A new row, then its nearest point in the smallest flat space through zero that holds the last named rows above it.
In the rows, 128 means zero.
zezat (4 x 19):
[[114  95 163 243 167 103  99  87 128 121  83  93 133 115 157 128 156 105
  116]
 [178  98 145 201 138 190 143 151 126 141  83  98 127 162 139 168 150 152
   76]
 [143 145 103 109 101 131 135 171 127 145 159 134 133 133 113 141 120 108
  108]
 [147 143 107 155  83 126 151 151 137 134 148 114 114 161 122 117 133  86
   78]]
New rows:
[ 99 109 114 200 116 108 100  80 173 147 112 156  86 114 152 115 135 114
 131] -> [109 120 142 179 136  97 118  92 133 115 115 112 122 125 142 105 140 102
 125]
[138 110 110 113 102 165 172 144 153 103 119 133 149 163 117 111 144 132
 102] -> [150 133 121 117 103 158 159 135 134 124 126 125 111 164 124 121 129 140
 105]
zute:
[[167  96 107 146 133 138 144  98 217  82 106 145  97 111 161 150 109  86
  181]
 [134 170 152 132 130 141 134 117  94 136 138 119 164 147 118 139 146 139
   24]
 [145 125 116 148 133 139 137  72 166 110 125 119 123 129 141 147 128 101
   78]]
New rows:
[102 129 131 104 114  87  99 150  65 169 123 103 107 138 100 102 144 128
 176] -> [ 83 116 121 110 122 106 106 155  78 165 141 116 121 126 106  97 129 154
 168]
[136 126 133 112 137 109 112 162 150 140 136 150 120 135 117 114 111 128
 200] -> [127 115 128 118 125 121 126 164 132 126 122 142 118 119 130 119 120 134
 198]
Mifuf:
[[181 101 132 133 162 139 166 169 134 164 134  63 210 157 129  96 181 144
  166]
 [150 136 138 151 134 142 136 153 133 155 129  98 188 132 123 125 168 152
  157]
 [182  89 115 128 137 143 154 157 148 150 144 114 165 156 113  96 148 123
  171]
 [169 102 119 134 133 144 143 149 147 151 138 135 155 136 123  92 127 125
  164]
 [165 113 116 135 159 146 166 178 139 141 128  97 192 169 121  71 180 136
  186]]
New rows:
[ 94 160 181 130 164 117 129 167 109 158 121 180 121 116 145 168 162 131
  81] -> [ 95 164 144 139 130 123 115 120 113 125 113 122 132 107 143 144 132 145
 109]
[116 120 110 178 124  85 110 128 133 146  99 129 157 166 147  88 154 127
 106] -> [121 139 130 132 143 130 135 140 124 127 119 120 145 131 137 108 140 135
 136]
[136 121 106 127 126 116 139 113 153 105 149  91 109 162  95 169 154 141
 137] -> [135 114 119 117 113 122 132 128 129 111 142 104 119 163  96 168 163 120
 129]
des (5 x 19):
[[113 158 227 127 116 147  98  77 151 116 102 138  53  80 161 122 139 113
  140]
 [195 134  75  71 117 157 136  73  76 150 145 181 108 140 148 157  83 139
   95]
 [157 158 168  79 150 154 133  76 138 136 129 121 110 125 144 164 110 144
  124]
 [122  94 142  34 102 131 125  59 152 123 121 154 125 128 193 131  88 128
  128]
 [148 133 138 103 107 145 113  85 107 131 124 166  84 110 154 129 112 122
  112]]
New rows:
[166 179 113 123 129 160 128 120 102 141 121 167 103 130 124 157 126 109
 104] -> [172 160 116 134 131 153 129 106  93 142 135 153  95 124 122 147 119 131
 116]
[171 135 171 152 118 133 105  92  73 178 149 160  69 121 124 132 154 118
 150] -> [157 165 144 153 120 153 115 103  97 135 124 159  68 104 128 133 131 120
 121]
[105 156  97 171 127  74 144 143 188 111 118 116 117 137 137  68 172 151
  99] -> [ 98 117 128 166 122 111 126 161 141 119 122 117 139 126 118 106 148 118
 144]
zegon:
[[175 160 167 111 118 155 142 161 115 168 119 110 153 142 156 120  96 109
  122]
 [167  80 135  94 128  98 131  97 139 126 126 113 115  76 135 148 120 152
  148]
 [143 167 139 155  57 150 126  96 126 128  84 160 126 130 111 131  58  88
  122]
 [197 143 137  94  97 133 122 111 129 155  92 140 124 116 151 137  82 108
  137]]
New rows:
[ 97 197 112 143  90 130 133 166  91 139 127 144 155 190 166 101 131 131
 130] -> [111 182 123 147 128 161 123 163 116 143 123 143 142 182 134 108 130 100
 110]
[122 117 123 117 175 129 144 121 133 118 157  83 118 100 150  90 125 153
 185] -> [131  97 137 113 154 113 137 136 130 128 149 102 131 110 135 132 150 152
 134]
zogir:
[[158  81  81  86 106 152  89 110 121 168 125 121 164 109 121 136 107 184
   97]
 [124 163 127  99 174 133 134  66 160 115  86 169  85 102 155 116 152 110
  184]
 [130 173 142  78 139  66 119 172 152 100  92  78  90 194 104 137 138 129
   80]
 [110  70 146 162 124  59 109 168 158 164  86 141 132 131 106 137 156  91
  105]
 [133 121 121 119 100 131  98 133 137 128 115 107 151 128 126 148 156 139
   92]]
New rows:
[102  98 119 187 107 117 112 149 107 171 134 140 144 115 116 139 119 115
 135] -> [118  79 134 175 113 120 129 149 120 155 141 143 153 114 120 129 125 113
 126]
[ 84 134 161 100 121  67 125  91  99 116 132  97  95 107 140 112 147  77
 127] -> [117 147 145 132 141 107 134 132 144 114 110 131 108 137 130 128 147 105
 135]
vina:
[[160 106  95 123 136  86 118  88 142  92 118 177 100 107  98 125 153 121
  116]
 [152 109 117 109 138  99 110 113 139 127 110 164  93 109 129 107 124 150
  124]]
New rows:
[ 94 106 140 164 128 141 142 118 109 126 154 123 125 161  94 158 140 116
 153] -> [117 138 126 144 122 140 141 127 123 115 141 112 151 138 116 147 141 105
 127]
[125  90 104  95 139 104 118 153 136 158 125 166 107  70 179 144 110 138
 116] -> [143 115 129 107 136 112 111 128 135 143 111 150  98 114 143 104 112 158
 129]
[142 124  98 122 119 100 115  92 137  59 107 158  81 105 126 145 135 121
 112] -> [154 110 101 125 134  94 121  95 139  97 121 168 106 111 102 127 150 121
 118]
tis:
[[115 107 125 145 142 189 123 109  83 146 129 116 149  99  88 103 173 114
  153]
 [161 109 149 132 117 114  59  76 161 164 113 120 140 145 172 131 147 102
  131]
 [103 157 169 131 118 152  75 182 121 127  98 139 191 116 169  87 139 118
  214]
 [170 111 176 140 153 168 183 174 194 180 178 142  96 136 138 165 124 111
  144]
 [153 109 137 111 139 130 121 113 126 147 137 126 124 130 123 159 141 149
   82]]
New rows:
[135 162 142 126 133 100  99 168 154 118 155 127  81 134 175 138 140 176
 133] -> [138 143 149 112 124 104 124 161 155 125 128 140 129 142 159 146 107 144
 122]
[135 118 151 110 128 221 155 142  61 149 133 122 149 127  88 143 142 153
 114] -> [126 111 143 117 156 190 145 151  80 146 143 128 148  98  84 138 165 156
 116]
[ 99 149  97 158 137 156 160 129 183 140 113  86 147 106  91 144 121  99
  98] -> [125 121 114 143 132 139 159 120 131 129 141 125 108 125 108 124 126 114
 132]
Fudel (4 x 19):
[[133  94 163 120 165 121  67 101 132 149 138 114 156 189 142 108 143 118
   91]
 [144  79 192 143 153 105  75  82 129 150 173 132 143 179 158  97 154 103
   71]
 [145  92 105  95 151 140 102 108 122 149 101  84 155 142 135 112 152 148
  111]
 [128 120 156 108 148 137  86 105 136 117 118 125 160 182 133 126 136 141
   94]]
New rows:
[ 84 100 108 101 123 114 132 138  90 113 115 155  95 175  71 112 143  73
 166] -> [113 139 123 135 141 123 117 151 131 142 128 127 123 138 118 131 111 112
 151]
[120 106  91 123 165 106 112 110 145 152  89  95 142 142  63 114 128 142
 111] -> [129 113 102 105 154 136 102 132 126 151 102  93 146 145 123 121 132 135
 135]
fila:
[[122 123 160 174 125 138 153 133 105 116  62 158  52 182 128 108 103 176
  101]
 [144 134 155 144 124 143 140 127 117 123  92 153  86 160 133 128 119 152
  103]
 [104 142 131 145 121 126 168 144 112 124 101 154  94 133 127 126 114 162
  137]]
New rows:
[153 152  99  98 122 134 131 139 129 155 156 123 161  86 124 144 149 107
 126] -> [142 148 117  94 124 130 128 128 138 136 161 129 164  95 133 153 144 108
 140]
[113 170  81 121 110 138 134 151 165 142 129 158 164 109 116  74 178 129
 165] -> [107 141 107 115 125 117 145 139 129 132 148 128 149  97 126 136 131 126
 155]
basi:
[[ 98  94 144 151 144 198 102  96 137 118 147 100 142 104 142  97 147 103
  113]
 [168  78 122 124 136  98 166 116  85 146 126 162 126 138 160 125  82  77
  168]
 [105  49 122 140 133 161  72  77 150 121  67 142 160 115 165 120 121 143
  112]]
New rows:
[138 128  97 127 169 131 127 155  97 118 163  92 111 106 122 100  81 102
 145] -> [138 129 136 132 136 135 153 131 108 133 161 121 120 126 130 117 124  94
 141]
[149  79 109 140 156 101 155 119 143 163 139 164 136 118 125 128 108  75
 135] -> [149  92 126 128 135 117 148 117 103 138 128 146 129 131 150 123 101  94
 151]
rusez (2 x 19):
[[ 97 132 140  72 179 100  97 119 111 103 141 167 109  74 132  91 115 154
  141]
 [ 96  96 123  44 168  80 144 121 102 117 139 200 113  93 108 106 139 148
  179]]
New rows:
[ 83 132 118  93 156  88 118  94 130 102 159 143 106 155 114 101 168 145
 100] -> [114 124 131  98 149 112 122 124 119 119 134 151 120 107 126 114 126 139
 140]
[108 144 107  69 143  88 102 130 110 110 105 182  92  85 118 103 124 151
 162] -> [102 119 132  71 167  98 118 121 111 112 138 172 113  89 123 102 125 148
 152]
mur, 3 rows:
[[143 126 135 100 131 125 134 142  74 128 136 121 151 132 143 166 138 171
  153]
 [115 135  99 108  65  81 133 182 127 131 112 135 148  64 129 152 164 146
  101]
 [159  67 118 134 164 155  77 143 148 172 180 114 146 106 131 147  86  67
  152]]
New rows:
[112 148 116 175 156 157 158  62 113  97  94 144  76 175 126 111 114 109
 137] -> [117 153 152 151 156 151 147  76 140 105 112 132  96 184 120  87 118 128
 127]
[128 151 139 108 154  81 122  85 161 157 103 178 120 149  82 119 149 112
 153] -> [119 139 132 140 130 132 134 112 143 120 118 132 114 141 122 108 127 122
 120]
daza (2 x 19):
[[143 157 154 123 129 132 151 143 104 166 102 138 113 140 105 114 128 133
  139]
 [110 115 131 113 115 149 121 100 152  83 146  98 186 132 173 107 129 148
   81]]
New rows:
[141 187 177 127 150 108 151 154  82 168  93 152  75 134 112 123 125 132
 132] -> [150 165 158 125 132 128 157 152  94 183  93 147  97 141  90 116 128 129
 152]
[130 122 102 142 130 147 116 139 110 132 105 148 126 121 119 168 159  81
 195] -> [132 120 110 142 137 110 119 140 125 139 130 144  94 118 108 152 127 110
 157]
lotu, 2 rows:
[[ 82 100 205 182 123 175 167 136 109 126 134 111 162 140  74 188 131 119
  116]
 [113 129 181 144 106 128 158 127 114 124 127 105 162 150 121 157 131 128
  123]]
New rows:
[120 122 138 116  81 104 163 150 142 131 118 121 154 156 158 142 156 128
 104] -> [132 143 156 122 104 105 146 123 120 124 124 108 153 149 145 135 130 132
 128]
